Below is a small trained network, with its code and all its weights. Each question gives an input and a class and asks what happens when units are switched off, that is, made to give their printed mean instead of their output.

import numpy as np


def w(rows, s, z=0):
    codes = np.array(rows[::2]) - 128.0
    scale = np.full(codes.shape[1], s)
    scale[-1] = z or s
    return codes * scale


def norm(h):
    return h / np.sqrt((h * h).mean(-1, keepdims=True) + 1e-5)


def f(y):
    return np.maximum(y, 0)


def log_softmax(a):
    a = a - a.max(-1, keepdims=True)
    return a - np.log(np.exp(a).sum(-1, keepdims=True))


def net(x, mask):
    res = np.array(x, float).reshape(1, 2) / 4 @ E
    u = 0
    for l in range(4):
        y = f(norm(res) @ A[l][:, :-1].T + A[l][:, -1])
        res = res + np.where(mask[u : u + 4], y, B[l][:, -1]) @ B[l][:, :-1]
        u += 4
    return log_softmax(norm(res)[-1] @ U[:, :-1].T + U[:, -1])


A, B = {}, {}
E = w([
[138,37,162,222,255,69,108,213,92,58],'x0',
[20,109,37,109,177,10,197,116,126,99],'x1',
],0.004)
A[0] = w([
[166,230,186,60,31,227,85,53,232,242,207],'0.n0',
[51,145,22,98,14,81,231,17,138,204,22],'0.n1',
[253,61,193,214,182,176,22,209,106,119,3],'0.n2',
[117,5,132,167,198,81,164,203,128,87,34],'0.n3',
],0.0035,0.0028)
B[0] = w([
[92,255,123,138,74,81,252,201,80,24,254],'0.n0',
[179,119,136,29,113,238,87,14,229,183,197],'0.n1',
[65,111,196,74,151,247,66,19,148,182,216],'0.n2',
[157,165,60,251,87,101,192,193,61,134,198],'0.n3',
],0.004,0.0074)
A[1] = w([
[160,105,226,142,179,192,26,75,126,179,3],'1.n0',
[149,64,197,152,142,180,24,115,122,144,3],'1.n1',
[200,21,98,228,146,94,98,146,94,183,18],'1.n2',
[144,85,122,3,133,128,93,33,253,147,98],'1.n3',
],0.0053,0.0023)
B[1] = w([
[46,71,169,130,107,175,23,60,158,57,253],'1.n0',
[86,139,167,125,77,173,70,87,187,96,225],'1.n1',
[125,128,84,43,145,117,158,90,162,141,230],'1.n2',
[101,153,91,17,111,87,136,100,182,254,248],'1.n3',
],0.0075,0.0042)
A[2] = w([
[210,135,152,55,55,213,110,116,195,192,50],'2.n0',
[254,229,215,113,15,163,137,225,80,84,102],'2.n1',
[202,228,227,119,43,135,151,241,24,114,6],'2.n2',
[226,131,195,173,51,134,98,215,75,68,251],'2.n3',
],0.0053,0.0024)
B[2] = w([
[146,100,38,175,192,66,165,129,151,106,224],'2.n0',
[193,58,158,158,171,80,105,230,85,178,255],'2.n1',
[254,168,174,238,98,51,15,211,33,173,228],'2.n2',
[123,206,93,40,132,128,149,112,110,162,192],'2.n3',
],0.0077,0.0058)
A[3] = w([
[76,116,204,156,79,232,40,49,174,62,117],'3.n0',
[253,167,122,194,81,65,89,236,67,161,39],'3.n1',
[161,104,152,174,131,105,116,240,41,129,46],'3.n2',
[156,117,80,215,164,89,238,183,130,38,2],'3.n3',
],0.0064,0.0028)
B[3] = w([
[131,152,217,102,75,248,89,132,178,65,253],'3.n0',
[209,161,205,200,71,85,82,213,1,182,254],'3.n1',
[129,157,112,92,125,150,106,106,227,170,211],'3.n2',
[124,50,126,215,190,154,146,132,60,31,197],'3.n3',
],0.0073,0.0083)
U = w([
[225,203,216,215,48,38,82,232,42,228,23],'0',
[50,183,33,32,88,34,228,44,223,226,252],'1',
[46,121,254,117,47,240,49,61,208,64,65],'2',
[51,24,58,241,226,56,224,123,80,38,85],'3',
],0.0082,0.0025)

Each question gives the input, the list of numbers given to net, and the class t.
The units are the neurons (one row each of A and B). Each row of codes is followed by its name. A weight is (code - 128) times the scale printed after its matrix; where a second scale follows, it is the last column's (A, B and U).
mask holds one flag per neuron, layer by layer. A switched-off neuron (its flag False) gives its mean, the last column of its row in B, instead of its output. The means were averaged over made-up inputs and are rounded, as every weight is.
A unit's drop is (log p(t) with every unit on - log p(t) with that unit switched off) / (log p(t) with every unit on - log p(t) with every unit switched off).
most important unit: the unit with the biggest drop
k most important neurons: the k neurons with the biggest drops, biggest first
k most important neurons of layer l: the k neurons of layer l with the biggest drops, biggest first
drop of u: that unit's drop, to one decimal
input [4,7], class 3: most important unit => 2.n2
input [3,2], class 3: 2 most important neurons => [0.n0; 2.n2]
input [4,-1], class 2: 2 most important neurons => [0.n0; 0.n2]
input [1,-7], class 2: 3 most important neurons => [0.n2; 0.n3; 1.n0]
input [1,8], class 3: 3 most important neurons => [0.n2; 2.n2; 1.n3]
input [0,5], class 1: 2 most important neurons of layer 0 => [0.n0; 0.n1]
input [8,1], class 3: 2 most important neurons => [0.n3; 2.n2]
input [0,8], class 1: 2 most important neurons => [0.n0; 0.n1]
input [5,8], class 3: drop of 2.n2 => 0.1
input [8,-4], class 2: drop of 1.n3 => 0.0
input [8,3], class 3: drop of 2.n2 => 0.3
input [7,5], class 3: drop of 2.n2 => 0.2
